How the items are linked:
j731 pe j51
j731 di j914
j51 pe j366
j51 di j699
j764 pe j849
j764 di j506
j849 pe j506
j849 di j410
j738 pe j320
j738 di j806
j311 pe j731
j311 di j535
j806 pe j171
j806 di j594
j171 pe j594
j171 di j455
j780 pe j478
j780 di j79
j478 pe j79
j478 di j920
j72 pe j301
j72 di j738
j902 pe j683
j902 di j240
j181 pe j135
j181 di j72
j212 pe j869
j212 di j223
j112 pe j676
j112 di j619
j676 pe j619
j676 di j682
j135 pe j72
j135 di j143
j762 pe j340
j762 di j174
j594 pe j455
j594 di j311
j366 pe j699
j366 di j780
j169 pe j738
j169 di j584
j683 pe j240
j683 di j922
j143 pe j317
j143 di j717
j320 pe j178
j320 di j503
j717 pe j320
j717 di j178
j301 pe j366
j301 di j552
j340 pe j803
j340 di j764
j777 pe j410
j777 di j174
j803 pe j764
j803 di j849
j914 pe j51
j914 di j366
j552 pe j584
j552 di j181
j410 pe j174
j410 di j143
j217 pe j581
j217 di j545
j535 pe j914
j535 di j51
j506 pe j906
j506 di j212
j584 pe j181
j584 di j135
j920 pe j498
j920 di j112
j699 pe j780
j699 di j478
j240 pe j922
j240 di j217
j545 pe j762
j545 di j340
j317 pe j717
j317 di j320
j581 pe j545
j581 di j762
j79 pe j683
j79 di j498
j922 pe j217
j922 di j498
j223 pe j777
j223 di j410
j455 pe j311
j455 di j169
j178 pe j212
j178 di j135
j287 pe j584
j287 di j181
j619 pe j682
j619 di j902
j869 pe j223
j869 di j340
j682 pe j902
j682 di j920
j503 pe j143
j503 di j287
j174 pe j287
j174 di j317
j906 pe j212
j906 di j869
j498 pe j112
j498 di j340

The rows follow the links: the fewer symbols apart two items are, the more alike their rows tend to be.

Each row is also shifted at random along 4 hidden directions that mean nothing.

Rows in random order:
Each row stands for one item.
r1: [-6, 14, 42, 43, 42, -65, -35, 34, 25, -28, 2, 19, 30, 38, 11, 40, 30, 26, -53, -18, 33, -18, 35, 2, 1, 14, -41, -64, -24, -4]
r2: [154, -53, -19, 30, 12, 69, 27, -29, -17, -9, -16, 36, -18, -61, 41, -54, 10, -50, 55, -51, 7, 59, -7, -37, 70, 47, -41, -36, 11, -18]
r3: [68, 116, 40, -46, -9, 3, -26, -9, 22, 43, 1, 36, 23, 31, 5, 12, 29, 21, -68, 75, -9, -22, 16, -30, 15, -26, -2, -9, -78, 17]
r4: [5, 31, 28, -10, 55, -45, -35, -2, 14, -2, 13, 53, 37, 43, 6, 36, 34, 30, -51, -7, -15, -17, 17, -8, -1, 24, -16, -32, -35, 11]
r5: [-98, 27, -16, -32, -14, 46, 35, 64, 53, 29, -1, -5, 0, -65, -13, -24, -32, 20, 34, -1, -74, -11, -58, 6, -7, 28, -1, 89, 32, 30]
r6: [99, -14, -59, -4, -12, -14, 33, -19, -56, -67, -11, -36, -22, 29, -16, 10, -69, 20, 20, -32, -1, -19, 6, 57, -3, -32, 45, -34, 6, 4]
r7: [37, -44, 20, 35, 23, 16, -37, -32, -18, -65, -71, -29, -12, 8, -9, -48, 3, 3, 66, -9, 55, -22, -3, 45, -21, 31, -20, -10, 6, -6]
r8: [31, -14, 21, 24, -22, -50, -17, -29, -59, 8, -20, -18, 20, 29, 30, 11, -68, 1, 45, -28, 16, 32, -3, 80, -58, 9, 12, -19, 5, -9]
r9: [2, 18, -16, 7, 61, 59, 18, 15, 35, -8, 9, -23, -51, 1, -12, -62, 36, -88, 34, -3, -16, -35, 33, -36, 83, 59, -28, -16, -5, 16]
r10: [68, 1, -17, -17, -14, 66, 37, -17, -4, 19, 6, 36, -4, -69, 24, -30, -24, -7, 28, 3, -31, 49, -15, -6, 39, -3, -6, 16, -28, 16]
r11: [-78, 16, 17, -60, 24, 29, -40, -62, -23, 52, 5, 56, 6, 5, 17, -19, -5, -15, 29, 33, -41, 26, -11, 6, 0, 24, 7, 32, -29, 17]
r12: [-178, 8, -56, -45, -11, -42, 38, 46, 22, -4, 40, -38, -28, -31, -5, 19, 36, 22, -54, 38, -20, -5, -9, -32, -13, -61, 22, -8, 62, -6]
r13: [-37, 11, 45, 38, -4, -69, -51, 29, 1, -1, -8, 15, 41, 38, 15, 48, -32, 37, -10, -27, 13, -4, 7, 50, -45, 17, -24, -14, -15, -12]
r14: [-54, -63, 53, 36, 4, -64, 12, -3, -17, 43, 22, -10, 42, -38, 15, 24, 25, 31, -17, -3, 30, 53, -17, 11, -87, -15, 2, 5, 27, 3]
r15: [106, 22, -15, 10, 19, -13, 19, 3, -10, -75, -33, -55, -20, 7, -30, -15, -13, 37, 6, 8, 23, -61, 6, 43, -15, -22, 16, -35, -10, 16]
r16: [106, -36, 7, 74, -40, 46, 30, 9, 2, 1, 15, -10, -21, 42, -39, 15, -19, -44, -32, -24, 42, -19, 42, -15, 62, -27, 7, 4, -48, 0]
r17: [-5, 59, -37, -18, -36, 46, 21, 62, 62, -10, -17, 19, -12, -56, 11, -17, -13, 26, -1, 3, -42, -4, -23, -27, 45, -2, -27, 14, 13, -1]
r18: [17, 1, -57, -10, -45, -35, 27, 13, -38, -28, 12, -25, -13, 45, -22, 47, -99, 14, 4, -43, -24, -20, 8, 60, -7, -37, 48, 4, 12, 0]
r19: [32, -35, 26, 37, 60, -52, -22, -3, -14, -16, 12, 36, 34, 30, 21, 32, 15, 15, -17, -48, 15, 4, 19, 17, -7, 30, -24, -55, -24, 4]
r20: [36, -28, 14, 4, 56, -75, 32, -5, -34, 3, 38, 20, 49, 8, 1, 52, -5, 46, -38, -41, -19, 10, 1, 27, -31, -5, 20, -32, -20, 33]
r21: [34, 34, -6, 6, -37, 55, 0, 25, 38, 2, -21, 29, -13, -66, 29, -28, -4, 1, 16, 7, -5, 24, -15, -27, 51, 3, -41, 7, -11, -10]
r22: [-32, 68, 63, 4, 15, 61, -61, -14, 34, 29, -19, 32, -18, -9, 20, -53, 40, -45, 11, 63, 8, -1, 31, -15, 46, 22, -48, -3, -69, 5]
r23: [-61, -48, -20, 9, -50, 56, 4, 15, 1, -21, -2, 0, -21, -15, -47, 24, -57, 31, 1, -6, -1, -27, -8, 31, 15, -49, 28, 69, -24, 7]
r24: [-18, -5, 45, 28, 2, 39, 28, 37, 43, 54, 0, -28, 18, -28, -32, -27, -9, -18, 35, 2, -20, -14, -23, 12, -25, 34, -1, 85, -9, 34]
r25: [-3, -81, 6, -6, 20, -29, 5, -53, -45, 50, 13, -3, 20, -5, 26, -11, 64, -42, 20, -14, 22, 61, -22, -66, -42, 31, 9, 2, 66, -32]
r26: [-25, -20, 5, 12, 8, -7, -43, -22, -16, -57, -65, -33, -14, 12, -2, -30, -23, 20, 65, -10, 29, -30, -14, 59, -35, 28, -5, 5, 34, -13]
r27: [-55, 1, 53, 38, -11, -70, 11, 20, 1, 28, 13, -27, 32, -23, 21, 25, 28, 33, -48, 22, 44, 25, -2, 17, -72, -38, 0, -22, 7, 1]
r28: [12, 59, -18, 5, -19, -61, -1, 24, -13, -25, 5, -12, -6, 51, 23, 34, -45, 5, -26, -9, -2, -13, 32, 51, -4, -17, 0, -65, -7, -13]
r29: [15, 50, 19, -33, 13, 45, -19, -49, -3, 27, 5, 48, -6, -9, 22, -30, 13, -23, -3, 51, -19, 23, 12, -14, 36, 6, -7, -6, -62, 14]
r30: [75, -53, 25, 51, 24, 30, -52, -45, -19, -83, -64, -16, -24, -5, -7, -43, 17, 3, 56, -6, 79, -10, 13, 29, 9, 13, -29, -39, -13, -20]
r31: [-11, 40, 12, 16, -44, -46, -26, 5, -24, 3, -21, -26, 6, 42, 29, 16, -63, 2, 11, 0, 19, 8, 10, 72, -40, -11, 5, -21, 5, -17]
r32: [25, 45, -2, -14, -55, 39, 38, 53, 45, 38, -9, 10, 26, -86, 11, -4, -39, 56, -1, 8, -47, 21, -56, 12, -10, -18, -2, 72, 4, 24]
r33: [-138, 29, -50, -3, -37, 37, -5, 75, 66, -25, 22, -16, -46, 43, -61, 31, -17, -17, -45, 5, -21, -79, 31, -32, 78, -33, 3, 38, -8, -6]
r34: [-7, 37, 19, 8, -40, -65, -2, 3, -27, 15, -8, -34, 13, 20, 21, 26, -58, 24, -3, 5, 9, 21, -1, 80, -75, -24, 20, -18, 5, 0]
r35: [-55, -6, 49, 15, 41, -59, -50, 17, 16, 4, 2, 43, 51, 25, 11, 44, 13, 44, -27, -24, -1, -9, -1, 20, -35, 30, -33, -1, -17, 5]
r36: [98, 43, 2, 8, -3, -16, 25, 26, 17, -69, -34, -55, 2, -9, -46, 0, -12, 86, -25, 33, 19, -72, -11, 55, -37, -49, 28, 0, -29, 32]
r37: [0, 0, -15, 17, -38, 31, -22, 3, 9, -72, -41, 1, -22, 1, -21, 6, -27, 58, -16, 16, 39, -38, 3, 37, 17, -61, 9, 2, -20, -5]
r38: [-22, 33, 1, 12, 12, 49, 27, 50, 60, 12, 15, -30, -24, -4, -36, -24, 10, -42, -2, 13, -25, -51, 19, -15, 35, 20, -6, 35, -19, 30]
r39: [-63, -18, 40, 41, -16, 40, 1, 39, 50, 42, 4, -25, 3, 5, -39, -4, -10, -31, 13, -4, -4, -27, 3, -6, -2, 20, -6, 84, -17, 7]
r40: [-31, 16, -55, 6, -25, 42, 40, 62, 47, -20, 47, -24, -42, 47, -63, 34, -16, -34, -53, -14, -28, -71, 44, -35, 75, -41, 24, 21, -13, 9]
r41: [-130, 2, 77, 31, -39, -43, -27, 28, 33, 46, -4, -32, 23, -40, 18, 4, 51, 24, -34, 59, 58, 35, -15, -13, -77, -35, -21, 16, 25, -20]
r42: [91, -43, -50, -69, 49, -8, 29, -87, -73, 29, 32, 44, 16, 39, 9, 4, 17, -39, 26, -33, -50, 33, -9, -53, 19, 44, 39, -7, 30, -1]
r43: [-87, -6, 42, 29, 43, -66, -79, 2, 2, -25, -22, 19, 23, 41, 32, 14, 5, 10, 15, -31, 27, 1, 17, 41, -29, 50, -48, -45, 5, -19]
r44: [-45, 33, 15, -49, -4, -24, -56, -8, 15, 47, -17, 18, 31, 46, 9, 14, 54, -2, -15, 30, -7, 4, -17, -73, -19, 38, -8, 22, 41, -37]
r45: [-13, 8, -23, 7, 31, -38, -26, -24, -37, -56, -26, -25, -22, 43, 27, -15, -24, -21, 43, -28, 20, -4, 24, 58, -11, 29, -6, -75, 23, -15]
r46: [-3, 47, -71, -9, -14, -15, -22, 23, 2, -92, -29, -39, -55, 60, -11, 2, -31, 1, 4, -10, 7, -63, 30, 33, 33, -21, -4, -57, 23, -29]
r47: [3, -42, 48, -43, -19, -32, -22, -52, -28, 98, -2, 31, 76, 4, 8, 24, 8, 20, 26, 3, -22, 56, -64, -23, -96, 37, 19, 82, 38, -12]
r48: [-30, -38, -24, -10, 6, -42, 60, 1, -22, 21, 46, -36, 2, -37, 0, 16, 36, 6, -37, 10, 15, 32, -14, -32, -41, -46, 36, -11, 49, 2]
r49: [-39, 26, 32, -48, 6, -14, -75, -27, 10, 49, -23, 40, 37, 50, 16, 6, 44, -3, 4, 23, -8, 5, -16, -58, -16, 56, -21, 30, 25, -40]
r50: [24, 50, 47, -24, 29, 2, -87, -43, 7, 29, -21, 55, 16, 56, 29, -11, 62, -37, -4, 29, 19, 7, 23, -51, 31, 56, -42, -25, -30, -28]
r51: [-126, 26, 67, 11, -58, -52, 2, 44, 44, 63, 8, -34, 39, -44, 0, 26, 36, 56, -55, 72, 33, 26, -40, -6, -98, -57, 4, 49, 31, -3]
r52: [-10, 49, -34, -29, -25, 67, 46, 30, 36, 9, 27, 16, -24, -56, -16, -12, -31, 13, -14, 26, -53, -9, -2, 0, 48, -37, 13, 44, -34, 35]
r53: [-5, 26, 1, 4, -22, -45, -19, -14, -35, -7, -17, -26, 1, 35, 32, -1, -54, -10, 31, -8, 14, 20, 10, 67, -40, 2, 7, -38, 10, -18]
r54: [-1, -47, -80, -21, -25, 37, 37, -8, -24, -75, 11, -6, -36, -13, -48, 21, -55, 56, -9, -9, -15, -35, 0, 33, 30, -74, 47, 13, -19, 15]
r55: [-6, -33, 3, 38, -40, 45, -41, -9, -1, -46, -31, 11, -19, -12, -16, 6, -24, 38, 2, 8, 48, -9, 3, 22, 24, -52, -3, 17, -31, -21]

Some items, each with its row:
j869 r7
j535 r47
j212 r15
j455 r48
j181 r19
j902 r5
j738 r27
j584 r1
j320 r34
j223 r26
j699 r3
j803 r55
j777 r46
j594 r51
j178 r45
j920 r10
j79 r22
j683 r9
j914 r49
j581 r40

Row, symbols taken left to right, then the row they reach:
r13 pe di di: r8
r28 pe di: r53
r4 di di di: r20
r18 pe di pe: r43
r38 pe: r39
r23 di pe pe: r30
r6 di pe: r31
r29 pe di: r52
r37 pe pe: r36
r42 pe di: r11
r24 pe pe di: r33

